Each row has a name. Each question is about the rows just above it. Places in a row count from 1.

[ 99  67 194  32  98  99 139]  A
[126 119 143 115 127 128 134]  Z
[101  78 177  49 101 104 135]  W
[135 129 152 128 135 133 133]  U
[114 109 101 105 110 111 132]  B
[125 137 106 143 126 129 114]  Y
One entry of U was changed: [135 129 152 128 136 133 133]. Where, and from what? : 5, [135]
Where does [102  78 177  49 101 104 135] differ from W, and what was there? : 1, [101]
Changed Z: [126 119 143 115 126 128 134]. Place and old value: : 5, [127]
Changed Z: [126 118 143 115 127 128 134]. Place and old value: : 2, [119]
Where does [125 137 106 142 126 129 114] differ from Y, and what was there? : 4, [143]
Where does [125 137 106 143 126 128 114] differ from Y, and what was there? : 6, [129]

[183 177 161  91  70 116  59] = G
[118 108  84  70 144 109 160] = K
[232 112 194 134 102 102 149] = S
[227 181 182 194 124 239 188] = R
One entry of R was changed: [227 181 182 194 124 239 189]. Where, and from what? : 7, [188]
Where does [118 108  84  69 144 109 160] differ from K, and what was there? : 4, [70]
Where does [119 108  84  70 144 109 160] differ from K, and what was there? : 1, [118]

[126 134  85 156 165  58 160  71 109 149] = D
[118 189 126 161 100  51 146  84 109 107] = L
[127 135 113 103 204  68 116 107 109 186] = M
[145 155 107 132 217  76 116  90 109 171] = E
[105 153 148  99 120  60 119 123 109 147] = T
[126 134  85 156 165  58 160  71 109 123] = N
One entry of T was changed: [105 153 148  99 120  60 119 123 109 146]. Where, and from what? : 10, [147]
Where does [105 153 148  99 120  60 119 122 109 147] differ from T, and what was there? : 8, [123]
Where does [145 155 108 132 217  76 116  90 109 171] differ from E, and what was there? : 3, [107]
Changed D: [125 134  85 156 165  58 160  71 109 149]. Place and old value: : 1, [126]

[ 79 175 191  47 144 114] = P
[127 114 165 129 153  81] = F
[131 120 208 137 112 130] = C
[207  82 212 119  73 134] = J
Where does [131 120 208 137 112 129] differ from C, and what was there? : 6, [130]
One entry of J was changed: [207  82 212 119  73 135]. Where, and from what? : 6, [134]
Changed P: [ 79 175 192  47 144 114]. Place and old value: : 3, [191]
Changed J: [207  81 212 119  73 134]. Place and old value: : 2, [82]
One entry of C was changed: [131 120 209 137 112 130]. Where, and from what? : 3, [208]
Changed F: [127 114 165 129 153  80]. Place and old value: : 6, [81]
Changed J: [207  82 213 119  73 134]. Place and old value: : 3, [212]

[121  61  69 112 160 103  88  90 193] : X
[ 87 117  92  41 118  86 129 107 177] : H
[121  61  69 112 160 130 136 113 127] : V
Where does [ 87 117  92  41 118  85 129 107 177] differ from H, and what was there? : 6, [86]
One entry of X was changed: [121  60  69 112 160 103  88  90 193]. Where, and from what? : 2, [61]
One entry of H was changed: [ 87 117  92  41 117  86 129 107 177]. Where, and from what? : 5, [118]
Where does [121  61  69 112 160 130 136 112 127] differ from V, and what was there? : 8, [113]
Changed H: [ 87 117  92  41 119  86 129 107 177]. Place and old value: : 5, [118]
Changed H: [ 87 117  92  41 118  86 130 107 177]. Place and old value: : 7, [129]

